-2,-47,-67,138,24,-102,165,161,-103,-93,143,-39,119,-23,-291,-80,88,-63,-55,-44,-6,-126,-11,-115,31,-3,140,-106,-45,19,16,-71,53,8 -> sona/(23)
-84,15,-33,44,11,125,170,157,-12,-3,23,39,36,175,-219,-188,-80,3,-58,-18,189,-21,-22,-33,122,21,108,19,-11,63,7,113,35,43 -> Vuzi/(17)
-133,-75,-92,-26,17,54,73,146,-103,12,66,5,153,-14,-305,-84,197,76,93,-9,20,-19,37,7,74,-8,-100,-31,23,-24,12,-2,68,-5 -> sona/(23)
149,-7,12,66,35,-43,121,-163,-69,86,16,23,-3,112,-98,20,20,-58,61,66,-21,-28,-162,-55,-65,-45,0,-117,-2,119,48,-70,25,51 -> bevu/(16)
97,-121,-13,-1,42,-32,279,147,-105,67,3,-112,96,64,-242,-46,36,-47,-30,34,-9,9,-115,-16,32,58,192,-116,-10,48,-55,4,36,41 -> Vuzi/(20)
151,-121,-33,21,-84,-63,262,139,-16,37,11,43,33,-17,-221,-86,114,-17,11,99,23,40,-98,-42,102,5,132,-38,-11,68,36,-52,38,36 -> Vuzi/(20)
149,49,-160,-27,-104,-65,38,102,36,42,88,67,65,1,-462,-20,180,-59,40,8,10,49,94,-107,11,-12,-13,-37,7,1,4,-42,-65,-21 -> sona/(32)
7,89,34,108,120,-122,128,183,-114,11,49,-21,117,70,-264,-3,58,-60,14,107,-23,15,-28,-52,-11,-57,-34,24,55,9,-1,-14,32,-16 -> sona/(23)
28,83,16,-39,612,-336,-152,91,-20,144,411,92,100,-49,-304,-1,166,18,-8,80,-29,-14,-114,-121,-40,86,-282,-110,79,181,-137,-73,344,85 -> sona/(23)
28,6,-76,147,-15,-145,120,129,-74,-4,124,-36,105,28,-228,-2,122,-2,-5,58,-14,-13,-26,-52,-37,34,64,-8,62,55,80,-44,6,11 -> sona/(32)
355,-56,-102,45,65,-450,284,109,78,-2,5,-89,102,183,351,-66,142,-158,54,117,-23,-1,-211,-7,-183,47,158,-99,80,15,53,69,47,-30 -> Vuzi/(20)
307,4,-8,21,-72,-506,148,-193,-34,18,-136,-53,70,-177,671,671,15,36,165,204,22,-60,-215,-44,-234,4,-64,-198,120,103,77,84,52,30 -> bevu/(16)
186,12,-119,-7,-45,-207,55,23,31,89,38,8,47,5,-56,-54,184,-54,76,180,33,-114,-35,-74,-102,61,-284,-105,82,50,13,-29,34,-11 -> bevu/(22)
176,-191,29,85,45,18,375,70,21,40,82,-43,230,176,-218,-30,-48,-113,168,33,20,23,-92,32,-15,1,178,-20,-60,116,77,-125,-170,-26 -> bevu/(16)
41,-116,-33,43,73,-70,177,86,22,19,49,69,53,89,-310,-37,69,-25,28,77,-50,117,-148,2,15,23,74,-38,25,62,41,-24,59,8 -> bevu/(22)
4,-19,99,14,68,-71,295,116,-104,67,17,2,115,47,-45,-50,18,-71,22,48,45,6,-140,-18,56,28,81,-113,-33,-7,53,-81,83,72 -> Vuzi/(17)
90,-40,-59,62,91,-44,382,133,63,87,37,-34,40,51,-365,-86,71,-89,-34,5,136,8,-46,-74,48,-74,267,-40,0,78,32,30,19,-76 -> Vuzi/(17)
73,-74,-21,26,47,-98,288,53,-44,129,93,17,135,93,-268,-72,30,-4,-14,54,-11,26,-143,42,77,11,46,-109,44,55,38,-146,22,-2 -> bevu/(16)
54,3,-67,19,12,-110,227,124,-88,-7,68,-24,96,-32,-515,-82,94,-6,-17,17,-34,18,-108,-85,32,-211,11,-29,143,31,-28,-14,-58,38 -> sona/(32)
214,-26,-89,72,-74,-116,244,142,72,30,49,-4,118,159,-246,-4,127,-183,-73,-61,-15,-30,6,-15,-52,-142,226,60,-24,88,23,-51,42,18 -> Vuzi/(20)
129,-76,-85,55,13,-86,374,140,-65,-7,6,2,187,84,-121,-102,-19,-111,-50,-25,32,-31,-189,-57,-22,40,242,-62,-81,14,118,50,-1,102 -> Vuzi/(20)
139,-59,-43,23,-91,-202,191,158,58,36,-21,63,-108,22,-219,6,86,1,-1,61,22,12,-64,-27,39,34,88,-141,66,139,17,-109,87,51 -> bevu/(22)

34,8,29,-39,7,-21,22,13,-14,44,19,14,21,-29,-31,-4,-7,14,15,25,12,8,-16,32,0,-1,68,-25,18,-6,24,33,-47,68 -> Voke/roli
23,-4,31,-20,-3,-16,26,14,9,69,-14,39,8,-47,-28,17,32,-16,-4,41,-2,-12,52,32,-1,13,38,18,25,23,24,10,-46,68 -> Voke/somas
70,46,11,0,-7,-1,-18,-53,38,5,11,53,34,-5,-49,-3,0,-39,54,-54,-26,18,-4,1,-29,3,54,-3,96,50,24,64,-18,13 -> vubug/Gak
29,-77,8,-7,-31,3,58,60,7,35,1,15,29,-44,-26,18,4,-17,-6,-18,-14,10,23,25,13,13,69,25,79,2,22,17,-45,69 -> Voke/tiz
-55,-109,16,31,-35,-6,40,49,0,49,3,17,29,-26,47,-11,4,-16,-10,-1,-16,7,32,-24,32,1,18,20,45,-19,-5,22,-18,55 -> Voke/tiz
58,74,14,-9,-10,-35,-1,-51,20,-5,6,-25,31,10,-19,7,-5,-30,-16,-22,-27,15,12,-8,-55,-5,63,-33,101,50,19,23,-13,-9 -> vubug/damo
8,43,17,-14,-12,-31,20,11,6,41,-6,19,22,-15,-18,5,-5,10,32,39,-8,-4,18,19,11,6,40,1,25,15,28,25,-29,34 -> Voke/roli
32,-3,36,-40,-41,-22,66,41,19,54,38,-12,-65,-60,-80,26,-5,-25,-25,18,14,2,11,11,21,-8,113,-24,60,34,23,0,-20,81 -> Voke/tiz
5,-10,36,-47,-4,-1,54,10,-4,54,8,-29,41,-3,-33,3,13,-21,-4,-28,4,12,10,33,8,16,56,-4,63,27,26,23,-30,65 -> Voke/tiz
-3,-42,1,-1,-15,-4,59,25,21,60,21,1,27,-55,-26,-8,1,-21,26,21,-14,15,18,17,18,31,38,22,51,17,27,31,-29,47 -> Voke/tiz
51,113,25,3,8,-3,-14,-65,29,-11,-6,-20,26,-2,-21,-21,0,-43,-23,-55,-47,9,-9,-26,-23,-2,46,-21,69,54,-4,7,-3,19 -> vubug/damo
-10,-23,30,-56,1,-8,49,21,1,58,3,-2,28,-43,-41,11,-7,-19,-20,-30,-10,7,17,10,32,1,93,14,80,33,18,-3,-21,90 -> Voke/tiz
13,50,15,-4,-3,-18,-9,-69,18,6,1,-19,-20,-17,-34,-2,8,-19,1,-54,-42,24,-6,-21,55,-4,56,-5,54,51,3,3,7,22 -> vubug/Fod
32,15,54,-43,-7,-28,59,47,14,38,-4,9,17,-34,-26,-3,2,-10,18,19,5,12,25,-7,21,-5,76,-8,60,15,26,5,-27,78 -> Voke/roli
33,-31,24,-21,-14,-13,32,16,19,29,7,-5,17,-25,-13,0,-33,-34,7,30,-6,7,-22,25,0,40,36,15,28,10,50,-24,-20,53 -> Voke/roli
44,-1,3,-8,-3,-5,-36,1,24,37,17,11,11,-38,-19,0,14,-11,-15,26,64,15,31,36,6,18,78,23,27,37,27,15,-9,51 -> Voke/roli
58,19,8,-52,8,-9,74,28,11,33,-17,-11,26,-19,-39,9,-9,-32,-1,-7,9,2,27,23,-11,9,33,-17,44,16,20,28,-42,82 -> Voke/roli
23,73,-7,40,-20,-23,5,-52,28,18,24,30,33,11,-41,-27,-4,-31,14,-33,-51,12,-15,-6,45,-6,27,13,32,44,-1,3,10,-26 -> vubug/Gak
103,-16,33,-21,22,10,35,12,37,29,-4,27,12,-76,-30,10,16,8,-19,13,-2,-7,15,38,-22,30,27,14,36,-6,36,19,-33,65 -> Voke/somas
26,-25,16,-19,-17,-44,47,11,18,20,10,23,13,-59,-4,10,37,-41,-15,9,-13,-12,107,5,9,-4,39,14,55,4,-13,-16,-12,52 -> Voke/somas
18,86,40,-18,-27,-16,-18,-58,15,29,29,-34,42,-10,-32,-27,-7,-24,2,-72,-24,12,-13,-48,-26,7,79,-22,52,81,30,19,2,24 -> vubug/Fod
38,-23,25,-15,-38,-11,56,46,3,15,8,25,32,-55,-8,0,7,-3,-34,32,-2,18,6,23,-16,-8,39,8,52,5,11,24,-42,55 -> Voke/somas
3,-8,35,-14,1,1,66,37,24,58,11,11,36,-48,-36,12,16,-41,-13,58,11,-3,5,50,35,2,20,42,31,-1,27,51,-34,49 -> Voke/somas
38,5,49,-29,16,-17,54,41,15,48,-5,29,32,-58,-30,34,18,-25,-26,55,0,-4,41,27,-15,16,69,30,44,2,37,-17,-52,83 -> Voke/somas
-14,-46,22,-44,-21,10,73,43,24,59,16,-4,-6,-58,-20,24,5,-24,6,9,-1,-3,23,24,13,12,63,23,61,4,26,11,-5,89 -> Voke/tiz
21,-40,12,-37,-19,-11,45,-6,4,32,-3,4,13,-14,-1,-12,-2,-45,-15,-9,-5,-6,-7,16,9,-4,25,11,38,-4,-19,23,-4,57 -> Voke/somas
26,21,35,-38,1,-18,56,6,5,74,9,-2,26,-48,-68,17,-19,-8,-24,8,-9,-1,-3,16,18,-5,42,-23,8,-13,31,-3,-24,61 -> Voke/roli
27,8,38,4,16,-3,42,17,9,47,14,32,-6,-68,-54,3,6,-24,3,13,2,0,22,-19,0,26,-1,17,40,-6,30,-1,-46,62 -> Voke/somas
19,-34,11,-21,4,-1,65,62,39,60,2,4,31,-43,-56,-7,-24,-32,1,0,-1,13,15,23,-9,41,49,34,63,-4,47,41,-57,63 -> Voke/tiz
-31,-26,16,-25,-20,-2,46,42,14,48,-14,2,25,-40,16,17,-3,-38,-10,28,14,12,29,28,9,14,33,33,23,-8,6,27,-44,46 -> Voke/somas
11,36,-10,-22,1,-33,-7,-72,19,-8,-4,-14,4,-19,53,8,-17,-5,-4,-12,-23,5,10,-34,2,-21,35,-13,27,-17,1,-2,25,17 -> vubug/damo
21,9,-39,33,-20,-54,18,-49,11,-14,-2,30,-1,3,-69,-13,-20,-13,-17,-60,-7,15,-23,15,-34,4,46,-16,92,69,-7,-4,-3,-13 -> vubug/Gak
61,86,33,-3,-8,-11,1,-61,9,18,9,-29,31,-18,-30,23,-80,-25,-27,-37,-15,-12,-17,-25,-34,-3,45,-43,33,28,34,29,13,16 -> vubug/damo
-1,-61,11,-1,-20,-22,54,45,19,58,27,8,20,-42,-2,2,16,-44,-6,26,-13,19,18,-10,23,17,40,29,63,15,18,34,-19,22 -> Voke/tiz
0,53,43,-22,-9,-47,-3,-67,26,26,20,21,15,-30,-28,-7,27,-22,31,76,-31,19,6,2,23,-12,78,27,77,46,9,-21,12,50 -> vubug/Fod
49,-34,51,-45,-7,-38,47,49,7,52,10,42,29,-58,-24,2,13,-22,-4,29,3,1,16,32,3,-16,43,6,42,-1,33,42,-21,66 -> Voke/somas
-15,27,59,-27,-2,-8,90,26,35,63,-13,27,15,-48,-19,-5,3,-38,-53,11,17,-8,35,21,15,11,29,20,9,16,16,9,-32,65 -> Voke/somas
42,41,12,10,-26,-17,4,-74,23,-3,26,30,24,-5,-15,-43,14,-35,-15,-36,-38,41,-27,-16,-39,-73,44,-14,64,24,6,-29,13,-8 -> vubug/Fod
52,94,42,0,2,-18,-9,-90,-31,-25,18,-23,19,-45,-24,-6,11,-36,-33,-18,-35,7,-19,0,-37,-7,27,-8,26,60,24,18,-7,14 -> vubug/damo
-7,-95,-24,-7,27,-23,24,1,3,29,9,43,26,-6,32,-1,1,-8,-20,36,-19,-1,8,13,21,-15,-2,39,22,-18,-26,15,-19,31 -> Voke/somas
12,-15,33,-35,48,33,33,10,5,49,8,-14,27,-41,-27,-5,11,-42,-31,-23,-13,8,-8,26,20,26,12,64,61,15,16,18,-14,54 -> Voke/tiz
-10,-9,-14,18,-38,-31,-9,-61,10,11,19,26,35,13,-16,2,13,-64,-1,109,-30,-20,-21,-9,-4,6,35,-6,55,24,16,-26,4,6 -> vubug/Fod
31,-36,20,-48,-3,-11,65,37,5,69,13,10,25,-35,-55,-14,16,-41,-6,-5,-9,15,17,25,-4,-5,59,7,76,38,42,42,-15,76 -> Voke/tiz
64,126,35,-2,7,-31,-21,-138,16,19,-14,-10,105,-24,-35,37,18,-1,-42,-47,-52,-7,-26,-28,-31,12,65,-12,67,75,16,-30,-11,51 -> vubug/Fod
18,62,28,-9,-18,-37,2,-96,24,16,3,-15,67,-36,-20,-9,18,-29,-25,-44,-36,17,13,-16,-25,5,55,26,77,20,7,2,12,45 -> vubug/Fod
29,7,25,5,-3,-23,64,12,4,45,5,35,31,-71,-38,21,11,-43,-28,9,-6,5,28,18,-2,-17,54,-22,69,5,-13,25,-46,83 -> Voke/somas
0,-59,27,-4,-23,-23,46,61,27,44,7,49,22,-41,-67,-11,-2,-26,1,-19,-13,9,4,25,-4,25,75,24,84,21,17,0,-41,61 -> Voke/tiz

45,-1,-12,-24,-1,-42,-29,-8,6,-9,11,57,-117,29,-8,-75,-37,53,57,-46,-1,-91,-21,-15,26,-27,-111,-28,-4,17,-68,-12,-14,46 -> F/punom
42,-6,-16,-24,-5,-50,55,21,-11,-6,19,48,-125,45,2,-34,-30,56,40,-36,-22,-123,-36,-6,36,-37,-124,-33,-4,16,-1,22,-10,17 -> F/punom
2,-5,-35,13,-25,-70,82,34,-62,-20,-32,30,-99,-5,28,-10,-17,92,11,-14,24,-57,16,-16,23,-12,0,-7,13,-13,-2,2,29,73 -> T/pob
57,-5,-61,-1,-27,-48,110,19,-49,-59,14,54,-93,14,11,25,-3,50,-4,2,2,-12,-16,-14,4,-27,-14,1,8,11,6,12,19,45 -> T/rino
4,-3,12,-35,-13,-70,90,43,-57,-41,5,6,-81,20,2,-21,-3,73,-5,-20,39,-46,31,-22,17,-34,-9,3,20,5,43,21,35,49 -> T/Kuf
32,27,-4,-42,-88,-99,114,16,-46,-4,23,36,-110,22,36,5,-17,63,-3,-30,19,-77,10,-9,72,-8,-55,-7,5,17,3,25,23,46 -> T/Kuf
12,-5,-67,-11,-14,-80,134,25,-88,-75,15,57,-142,12,17,-18,8,86,12,-30,16,-68,22,-42,16,8,10,-18,28,11,31,5,39,82 -> T/rino
26,20,20,-58,-1,27,-4,-2,3,4,4,13,-4,-7,33,-9,24,18,40,-29,-2,-105,-17,-9,23,-7,-87,-13,10,-6,-45,19,14,20 -> P/kavad
49,-6,-49,-23,1,-55,35,42,-30,1,27,92,-50,50,-63,-23,-53,37,50,-82,-31,-139,5,7,14,3,-147,-12,-20,-9,-67,-25,-13,28 -> F/punom
63,26,-67,-52,-25,-24,83,26,-36,-65,-35,50,-74,2,-36,-4,-60,113,0,-54,3,-161,-83,-18,3,1,-146,-42,26,13,-26,24,25,21 -> F/Beve
47,20,-30,-23,-19,4,1,14,-26,4,10,2,-78,48,-36,-35,-55,52,-13,-56,-1,-78,-7,-1,57,5,-124,-30,20,27,-35,4,-15,41 -> F/Beve
35,-8,22,-47,-27,-30,12,15,-5,3,9,-27,-110,56,-11,-45,-45,60,16,-77,12,-67,15,-9,39,-8,-120,-40,29,28,-38,2,4,48 -> P/Vezan
6,15,37,-54,5,-43,-29,-15,16,23,7,-44,-81,35,-11,-33,-38,56,22,-21,44,-57,30,-11,5,-15,-110,-92,21,35,-72,-11,-1,81 -> P/Vezan
33,30,39,-57,-23,-47,8,7,7,4,37,1,-67,48,1,-13,-69,76,-11,-26,19,-101,24,-4,26,-19,-134,-50,11,27,-61,26,-5,61 -> P/Vezan
80,17,-171,-102,-43,-108,165,63,-108,-108,20,99,-165,28,-30,1,-24,157,33,-60,-33,-196,0,-2,-28,-38,-125,28,5,4,-41,19,32,80 -> T/rino
9,4,3,-38,-22,-41,37,1,29,-17,-5,5,-151,21,27,-46,-30,40,31,-34,5,-115,-18,3,43,-32,-74,-33,-9,20,-27,8,-4,42 -> F/zuk
62,73,3,-76,-22,-39,19,18,-5,4,20,-8,-61,11,15,-149,-29,145,8,-63,8,-165,30,10,-6,-6,-133,-41,38,26,-58,25,29,59 -> P/Vezan
-15,-34,17,-6,-10,-39,22,12,-45,-3,26,-63,-70,48,-6,-11,-20,21,-5,9,53,61,29,-18,23,-16,43,6,48,5,61,1,-33,80 -> T/Kuf
54,-29,-5,-21,-19,-51,46,4,-29,-18,-11,34,-160,66,-33,-44,-73,56,25,-64,28,-94,-2,13,46,2,-112,-36,17,36,-30,5,16,70 -> F/zuk
64,17,-15,-52,-1,-64,55,4,-8,-3,7,-50,-110,21,5,11,-29,31,46,-41,18,-57,0,-8,20,-44,-115,-34,-10,-10,-21,42,11,65 -> P/kavad
45,19,59,-107,-17,-47,76,-8,-17,-36,16,-5,-111,39,27,-18,-15,81,17,-60,3,-134,-16,20,51,-11,-136,-41,8,26,-22,53,9,34 -> P/gelop
48,17,11,-61,-4,-50,36,-2,-9,-3,2,-34,-101,28,1,-10,-52,95,21,-34,26,-115,18,-20,31,-21,-149,-43,28,25,-45,15,19,61 -> P/kavad
